Here is a tiny trained network, its code and every weight. The questions are about switching its units off for an input and a target symbol, where a switched-off unit gives its printed mean instead of its output.

import numpy as np


def w(rows, s, z=0):
    codes = np.array(rows[::2]) - 128.0
    scale = np.full(codes.shape[1], s)
    scale[-1] = z or s
    return codes * scale


def f(y):
    return np.maximum(y, 0)


def softmax(a):
    e = np.exp(a - a.max(-1, keepdims=True))
    return e / e.sum(-1, keepdims=True)


def log_softmax(a):
    a = a - a.max(-1, keepdims=True)
    return a - np.log(np.exp(a).sum(-1, keepdims=True))


def net(x, mask):
    ids = ['γλμπσφω'.index(c) for c in x.split()]
    T = len(ids)
    res = E[ids] + P[:T]
    u = 0
    for l in range(2):
        r = res
        for j in range(3):
            rows = slice(3 * j, 3 * j + 3)
            q, k, v = (r @ M[l][rows].T for M in (Q, K, V))
            z = softmax(np.where(np.tri(T) > 0, q @ k.T / 3**0.5, -1e9)) @ v
            o = O[l][rows]
            res = res + np.where(mask[u + j], z, o[:, -1]) @ o[:, :-1]
        u += 3
        y = f(res @ A[l][:, :-1].T + A[l][:, -1])
        res = res + np.where(mask[u : u + 12], y, B[l][:, -1]) @ B[l][:, :-1]
        u += 12
    return log_softmax(res[-1] @ U[:, :-1].T + U[:, -1])


Q, K, V, O, A, B = {}, {}, {}, {}, {}, {}
E = w([
[99,166,124,8],'γ',
[133,104,48,135],'λ',
[140,135,103,106],'μ',
[152,150,30,106],'π',
[98,86,102,117],'σ',
[128,79,124,156],'φ',
[93,109,177,66],'ω',
],0.016)
P = w([
[163,112,154,140],'0',
[62,152,115,130],'1',
[162,147,157,193],'2',
[57,148,107,142],'3',
[218,100,158,135],'4',
[105,117,108,59],'5',
[190,81,153,97],'6',
[50,111,22,93],'7',
[163,176,167,219],'8',
[49,176,115,182],'9',
[202,77,149,86],'10',
[108,94,70,7],'11',
[181,127,156,106],'12',
[7,158,116,180],'13',
],0.018)
Q[0] = w([
[94,57,128,129],'L0H1',
[140,212,113,161],'L0H1',
[124,1,126,116],'L0H1',
[141,70,167,69],'L0H2',
[146,185,185,94],'L0H2',
[95,141,65,125],'L0H2',
[65,114,127,174],'L0H3',
[103,177,166,164],'L0H3',
[143,127,109,116],'L0H3',
],0.01)
K[0] = w([
[161,70,133,124],'L0H1',
[72,200,91,121],'L0H1',
[175,114,148,186],'L0H1',
[108,78,115,35],'L0H2',
[2,183,135,180],'L0H2',
[167,167,122,140],'L0H2',
[72,101,126,101],'L0H3',
[20,118,140,132],'L0H3',
[138,150,134,135],'L0H3',
],0.011)
V[0] = w([
[5,113,82,138],'L0H1',
[100,71,144,167],'L0H1',
[23,19,124,157],'L0H1',
[150,108,95,106],'L0H2',
[218,162,161,104],'L0H2',
[130,172,68,123],'L0H2',
[24,179,127,158],'L0H3',
[114,177,63,116],'L0H3',
[96,103,166,118],'L0H3',
],0.0032)
O[0] = w([
[40,251,91,90,167],'L0H1',
[128,94,185,127,52],'L0H1',
[127,167,129,113,129],'L0H1',
[155,123,130,112,249],'L0H2',
[190,109,98,114,145],'L0H2',
[107,160,126,83,234],'L0H2',
[19,160,161,249,2],'L0H3',
[115,98,217,183,236],'L0H3',
[111,76,125,188,77],'L0H3',
],0.0029,0.00072)
A[0] = w([
[247,183,162,128,245],'L0N1',
[195,126,232,169,156],'L0N2',
[89,154,154,92,110],'L0N3',
[89,151,77,93,39],'L0N4',
[121,129,164,151,67],'L0N5',
[152,150,109,159,76],'L0N6',
[138,114,197,143,44],'L0N7',
[171,185,136,131,112],'L0N8',
[198,80,99,205,90],'L0N9',
[161,72,162,122,170],'L0N10',
[114,180,95,132,160],'L0N11',
[131,110,93,108,254],'L0N12',
],0.014,0.0051)
B[0] = w([
[154,254,109,123,236],'L0N1',
[175,168,246,177,176],'L0N2',
[146,102,37,189,185],'L0N3',
[174,83,217,179,216],'L0N4',
[126,113,127,113,131],'L0N5',
[107,113,79,137,138],'L0N6',
[120,170,196,129,136],'L0N7',
[106,181,91,92,150],'L0N8',
[181,86,73,195,179],'L0N9',
[212,133,142,73,189],'L0N10',
[36,89,136,164,199],'L0N11',
[132,103,143,24,254],'L0N12',
],0.008,0.0088)
Q[1] = w([
[184,150,119,117],'L1H1',
[96,183,82,83],'L1H1',
[95,170,147,60],'L1H1',
[188,134,106,101],'L1H2',
[5,98,152,222],'L1H2',
[183,173,152,192],'L1H2',
[206,112,90,77],'L1H3',
[196,149,156,145],'L1H3',
[172,165,160,97],'L1H3',
],0.016)
K[1] = w([
[45,138,119,165],'L1H1',
[105,71,124,7],'L1H1',
[107,150,105,43],'L1H1',
[77,151,128,179],'L1H2',
[201,98,127,51],'L1H2',
[91,76,123,113],'L1H2',
[57,208,118,238],'L1H3',
[42,111,143,131],'L1H3',
[78,93,133,187],'L1H3',
],0.014)
V[1] = w([
[97,170,119,139],'L1H1',
[161,127,110,100],'L1H1',
[115,91,128,131],'L1H1',
[137,180,59,161],'L1H2',
[148,171,145,114],'L1H2',
[174,106,179,245],'L1H2',
[94,87,135,89],'L1H3',
[172,58,98,138],'L1H3',
[110,117,196,88],'L1H3',
],0.013)
O[1] = w([
[112,162,111,128,50],'L1H1',
[202,72,135,135,254],'L1H1',
[91,120,117,135,87],'L1H1',
[117,165,86,160,187],'L1H2',
[85,255,158,123,196],'L1H2',
[139,111,181,181,70],'L1H2',
[120,98,138,81,72],'L1H3',
[208,81,88,128,119],'L1H3',
[124,127,207,71,98],'L1H3',
],0.0088,0.0064)
A[1] = w([
[176,192,187,51,134],'L1N1',
[18,44,198,188,94],'L1N2',
[149,25,158,69,125],'L1N3',
[107,125,24,98,143],'L1N4',
[129,69,204,145,180],'L1N5',
[97,56,100,150,240],'L1N6',
[205,102,107,79,63],'L1N7',
[99,151,135,254,161],'L1N8',
[207,65,129,204,175],'L1N9',
[110,207,48,158,2],'L1N10',
[88,147,175,196,66],'L1N11',
[81,209,124,196,82],'L1N12',
],0.0083,0.0091)
B[1] = w([
[52,70,77,180,246],'L1N1',
[188,135,168,174,153],'L1N2',
[140,217,118,128,184],'L1N3',
[36,28,158,196,207],'L1N4',
[125,123,196,84,180],'L1N5',
[209,207,97,69,190],'L1N6',
[87,157,170,230,197],'L1N7',
[190,86,110,181,181],'L1N8',
[96,92,64,37,224],'L1N9',
[96,73,254,146,157],'L1N10',
[211,153,29,124,144],'L1N11',
[164,169,79,123,158],'L1N12',
],0.0078,0.012)
U = w([
[81,172,132,52,226],'γ',
[156,125,97,77,2],'λ',
[167,246,137,119,188],'μ',
[112,103,164,178,33],'π',
[180,199,146,2,153],'σ',
[189,108,188,117,78],'φ',
[131,138,219,107,172],'ω',
],0.0088,0.0033)

Each question gives the input, a string of symbols that net reads in full, and the target symbol t.
The units are the heads (3 rows each of Q, K, V and O) and the neurons (one row each of A and B). Each row of codes is followed by its name. A weight is (code - 128) times the scale printed after its matrix; where a second scale follows, it is the last column's (O, A, B and U).
mask holds one flag per unit, layer by layer, with each layer's heads first. A switched-off unit (its flag False) gives its mean, the last column of its rows in O or B, instead of its output. The means were averaged over made-up inputs and are rounded, as every weight is.
A unit's drop is (log p(t) with every unit on - log p(t) with that unit switched off) / (log p(t) with every unit on - log p(t) with every unit switched off).
The circuit of an input: a set's keep is (log p(t) with only the set's units on - log p(t) with every unit switched off) / (log p(t) with every unit on - log p(t) with every unit switched off). Starting from the 12 units with the biggest drops (on a tie, the unit counted first), units are removed one at a time, each time the one whose removal leaves the highest keep (on an exact tie, the one counted first), for as long as the keep stays at least 0.8.
circuit, biggest first: the units of the circuit, biggest drop first
most important unit: the unit with the biggest drop
k most important neurons: the k neurons with the biggest drops, biggest first
heads that matter: for each layer, one digit per head in row order, 1 if its drop is at least 0.15 and else 0, layers parted by /
input φ μ γ λ π λ, target γ: heads that matter => 000 / 011
input γ μ μ γ π, target π: most important unit => L1N4
input γ σ σ, target σ: 2 most important neurons => [L0N1; L0N11]
input σ γ ω γ π ω μ γ, target π: heads that matter => 000 / 011
input γ γ σ μ μ μ φ π π λ γ μ ω φ, target γ: circuit, biggest first => [L1H2; L0N4]
input μ σ π μ μ ω π π ω γ γ, target γ: circuit, biggest first => [L1N1; L1H3]
input μ σ σ π γ, target γ: circuit, biggest first => [L1N1; L1H1; L0N9; L1H3]
input φ σ π λ λ π μ λ μ π λ π, target μ: circuit, biggest first => [L1H2; L1H3; L0N1]
input π λ π γ γ γ φ λ φ φ μ γ ω μ, target μ: heads that matter => 000 / 010
input ω π γ φ, target ω: circuit, biggest first => [L1H3; L1H2; L0N2; L0N10]
input ω ω ω γ ω σ λ φ μ σ, target λ: 3 most important neurons => [L0N12; L0N9; L1N9]
input σ λ φ μ γ λ γ ω γ λ σ σ γ γ, target σ: 2 most important neurons => [L0N10; L1N6]
input φ π σ μ γ φ σ φ, target γ: circuit, biggest first => [L0N1; L1H2; L1H3]
input σ φ π μ λ γ φ φ, target λ: most important unit => L1H3
input π π μ λ φ μ, target μ: heads that matter => 000 / 011
input μ σ γ σ γ σ γ μ γ σ σ, target σ: circuit, biggest first => [L1N3; L1N4]
input φ μ μ γ γ λ γ μ π ω γ λ, target π: circuit, biggest first => [L0N1; L1H3; L1N4]
input γ γ λ, target λ: circuit, biggest first => [L0N9; L1N9]
input γ σ φ λ λ λ λ π σ λ, target λ: heads that matter => 000 / 101
input γ γ γ γ λ φ γ π μ γ ω φ, target μ: 2 most important neurons => [L0N1; L0N2]
input π μ σ σ φ γ μ γ γ λ, target μ: 2 most important neurons => [L0N1; L1N4]
input μ λ π ω ω φ γ γ φ ω ω φ, target φ: 2 most important neurons => [L0N2; L0N1]
input σ φ σ ω λ μ σ μ, target λ: circuit, biggest first => [L1H3; L0N9; L0N1]
input μ γ μ ω σ λ φ σ φ μ, target φ: most important unit => L0N10
input μ ω λ μ ω γ μ ω, target ω: heads that matter => 000 / 010
input π γ γ π π λ γ π φ γ φ π, target φ: circuit, biggest first => [L1H2; L0N12; L1H1]
input γ γ π φ σ ω γ γ λ σ λ γ γ γ, target λ: heads that matter => 000 / 101
input ω ω γ γ φ φ μ γ γ γ, target μ: 2 most important neurons => [L0N1; L1N4]
input λ φ σ ω γ σ γ ω ω μ λ γ μ π, target λ: most important unit => L0N10
